Here is a tiny trained network, its code and every weight. The questions are about switching its units off for an input and a target symbol, where a switched-off unit gives its printed mean instead of its output.

import numpy as np


def w(rows, s, z=0):
    codes = np.array(rows[::2]) - 128.0
    scale = np.full(codes.shape[1], s)
    scale[-1] = z or s
    return codes * scale


def f(y):
    return np.maximum(y, 0)


def softmax(a):
    e = np.exp(a - a.max(-1, keepdims=True))
    return e / e.sum(-1, keepdims=True)


def log_softmax(a):
    a = a - a.max(-1, keepdims=True)
    return a - np.log(np.exp(a).sum(-1, keepdims=True))


def net(x, mask):
    ids = ['ΓΘΠΣΦΨαβεζξτω'.index(c) for c in x.split()]
    T = len(ids)
    res = E[ids] + P[:T]
    u = 0
    for l in range(3):
        q, k, v = (res @ M[l].T for M in (Q, K, V))
        z = softmax(np.where(np.tri(T) > 0, q @ k.T / 2**0.5, -1e9)) @ v
        res = res + np.where(mask[u], z, O[l][:, -1]) @ O[l][:, :-1]
        u += 1
        y = f(res @ A[l][:, :-1].T + A[l][:, -1])
        res = res + np.where(mask[u : u + 4], y, B[l][:, -1]) @ B[l][:, :-1]
        u += 4
    return log_softmax(res[-1] @ U[:, :-1].T + U[:, -1])


Q, K, V, O, A, B = {}, {}, {}, {}, {}, {}
E = w([
[167,83,99,86],'Γ',
[197,70,82,197],'Θ',
[151,48,166,105],'Π',
[113,49,167,166],'Σ',
[145,152,125,103],'Φ',
[56,123,210,143],'Ψ',
[126,178,127,124],'α',
[128,138,97,116],'β',
[247,178,175,31],'ε',
[165,166,104,107],'ζ',
[70,143,99,30],'ξ',
[92,157,73,187],'τ',
[139,183,206,113],'ω',
],0.013)
P = w([
[152,75,100,85],'0',
[168,99,128,65],'1',
[178,105,155,60],'2',
[172,98,160,26],'3',
[176,129,189,44],'4',
[152,82,191,4],'5',
[150,82,185,15],'6',
],0.0032)
Q[0] = w([
[170,132,2,171],'L0H1',
[100,173,180,201],'L0H1',
],0.0084)
K[0] = w([
[173,134,1,113],'L0H1',
[156,114,161,238],'L0H1',
],0.0084)
V[0] = w([
[114,118,133,202],'L0H1',
[97,129,253,161],'L0H1',
],0.0057)
O[0] = w([
[132,146,171,254,1],'L0H1',
[61,83,209,130,57],'L0H1',
],0.0068,0.0022)
A[0] = w([
[107,160,94,148,171],'L0N1',
[129,135,27,156,239],'L0N2',
[253,114,124,87,113],'L0N3',
[107,193,220,74,255],'L0N4',
],0.0072,0.0025)
B[0] = w([
[16,99,112,94,156],'L0N1',
[97,65,35,153,214],'L0N2',
[218,72,151,87,214],'L0N3',
[85,133,255,46,253],'L0N4',
],0.0066,0.0045)
Q[1] = w([
[142,157,177,8],'L1H1',
[3,138,131,175],'L1H1',
],0.0066)
K[1] = w([
[77,164,255,112],'L1H1',
[112,212,26,141],'L1H1',
],0.0063)
V[1] = w([
[138,101,205,123],'L1H1',
[199,1,88,125],'L1H1',
],0.0062)
O[1] = w([
[202,123,141,2,250],'L1H1',
[193,39,9,166,179],'L1H1',
],0.0043,0.0023)
A[1] = w([
[67,109,36,3,190],'L1N1',
[33,176,49,18,174],'L1N2',
[34,27,178,190,253],'L1N3',
[52,152,117,32,169],'L1N4',
],0.0059,0.0033)
B[1] = w([
[135,215,89,138,254],'L1N1',
[87,182,128,182,227],'L1N2',
[76,1,50,43,166],'L1N3',
[66,190,201,105,219],'L1N4',
],0.0081,0.0099)
Q[2] = w([
[129,171,180,2],'L2H1',
[210,221,135,54],'L2H1',
],0.0063)
K[2] = w([
[2,171,227,38],'L2H1',
[14,213,224,70],'L2H1',
],0.0075)
V[2] = w([
[91,185,209,138],'L2H1',
[150,254,105,150],'L2H1',
],0.0059)
O[2] = w([
[95,101,254,193,254],'L2H1',
[202,112,201,243,245],'L2H1',
],0.0077,0.006)
A[2] = w([
[149,102,192,93,65],'L2N1',
[68,246,123,118,196],'L2N2',
[123,157,46,186,252],'L2N3',
[116,254,150,202,150],'L2N4',
],0.0087,0.0032)
B[2] = w([
[172,220,132,122,184],'L2N1',
[57,92,104,132,250],'L2N2',
[141,217,102,208,182],'L2N3',
[142,1,101,142,255],'L2N4',
],0.0073,0.014)
U = w([
[61,210,78,173,149],'Γ',
[157,181,110,133,193],'Θ',
[109,212,185,135,137],'Π',
[219,95,169,230,164],'Σ',
[134,2,82,32,87],'Φ',
[122,125,120,126,2],'Ψ',
[199,75,53,116,102],'α',
[69,160,127,39,185],'β',
[180,218,161,80,14],'ε',
[61,38,127,173,160],'ζ',
[117,134,119,119,5],'ξ',
[159,102,117,122,153],'τ',
[136,122,114,116,113],'ω',
],0.009,0.0043)

Each question gives the input, a string of symbols that net reads in full, and the target symbol t.
The units are the heads (2 rows each of Q, K, V and O) and the neurons (one row each of A and B). Each row of codes is followed by its name. A weight is (code - 128) times the scale printed after its matrix; where a second scale follows, it is the last column's (O, A, B and U).
mask holds one flag per unit, layer by layer, with each layer's heads first. A switched-off unit (its flag False) gives its mean, the last column of its rows in O or B, instead of its output. The means were averaged over made-up inputs and are rounded, as every weight is.
A unit's drop is (log p(t) with every unit on - log p(t) with that unit switched off) / (log p(t) with every unit on - log p(t) with every unit switched off).
The circuit of an input: a set's keep is (log p(t) with only the set's units on - log p(t) with every unit switched off) / (log p(t) with every unit on - log p(t) with every unit switched off). Starting from the 12 units with the biggest drops (on a tie, the unit counted first), units are removed one at a time, each time the one whose removal leaves the highest keep (on an exact tie, the one counted first), for as long as the keep stays at least 0.8.
circuit, biggest first: the units of the circuit, biggest drop first
top k neurons: the k neurons with the biggest drops, biggest first
top k neurons in layer l: the k neurons of layer l with the biggest drops, biggest first
input Γ ζ τ β, target Γ: top 3 neurons -> (L2N4 L2N3 L0N4)
input τ Π ξ ξ Ψ Ψ Π, target β: top 2 neurons -> (L1N3 L2N4)
input Γ ξ ξ ξ ξ, target ζ: top 3 neurons -> (L2N4 L1N2 L2N2)
input τ τ τ τ ζ ξ ω, target Π: top 3 neurons -> (L0N4 L2N1 L1N1)
input ξ Σ ε, target ε: top 3 neurons in layer 2 -> (L2N4 L2N1 L2N2)
input ξ ξ ξ ξ Ψ τ Π, target β: top 3 neurons -> (L0N4 L1N3 L2N4)
input Π Ψ τ Φ Γ, target β: circuit, biggest first -> (L2H1 L2N4 L0H1 L1N3)
input ε Σ τ ξ, target ζ: top neuron -> (L2N4)
input Γ Γ Σ, target Φ: circuit, biggest first -> (L1N3 L2H1)
input ξ Σ Ψ τ ζ, target β: top 2 neurons -> (L0N4 L1N3)
input Γ ζ ζ Φ Γ Γ, target α: top 2 neurons in layer 0 -> (L0N3 L0N4)
input ξ Γ ζ Σ τ Π, target Σ: top 3 neurons -> (L0N2 L1N2 L1N4)
input Ψ ξ Σ α, target Σ: top 2 neurons in layer 0 -> (L0N1 L0N2)
input ξ Γ Ψ Γ, target β: top 2 neurons -> (L0N4 L2N4)
input τ β τ β, target Γ: top 2 neurons -> (L2N4 L0N4)
input ξ ξ ξ ε β τ, target Γ: top 4 neurons -> (L2N3 L0N2 L2N4 L1N4)
input τ ξ τ τ α, target Σ: top neuron -> (L1N1)
input τ ξ Σ, target Φ: top 2 neurons -> (L1N3 L1N1)
input ξ Γ τ β, target Σ: top 3 neurons in layer 1 -> (L1N3 L1N2 L1N1)
input ε ε Π β τ Π, target Φ: top neuron in layer 2 -> (L2N3)
input Ψ ω Φ, target Π: top 2 neurons in layer 1 -> (L1N4 L1N1)
input Φ Γ ω Γ Π, target Π: top 2 neurons in layer 2 -> (L2N4 L2N1)
input Γ τ Γ, target α: top 2 neurons in layer 1 -> (L1N4 L1N2)
input ξ β ω Σ τ, target Γ: top 2 neurons in layer 1 -> (L1N4 L1N3)
input Π τ β ε, target ε: top 2 neurons in layer 0 -> (L0N3 L0N4)
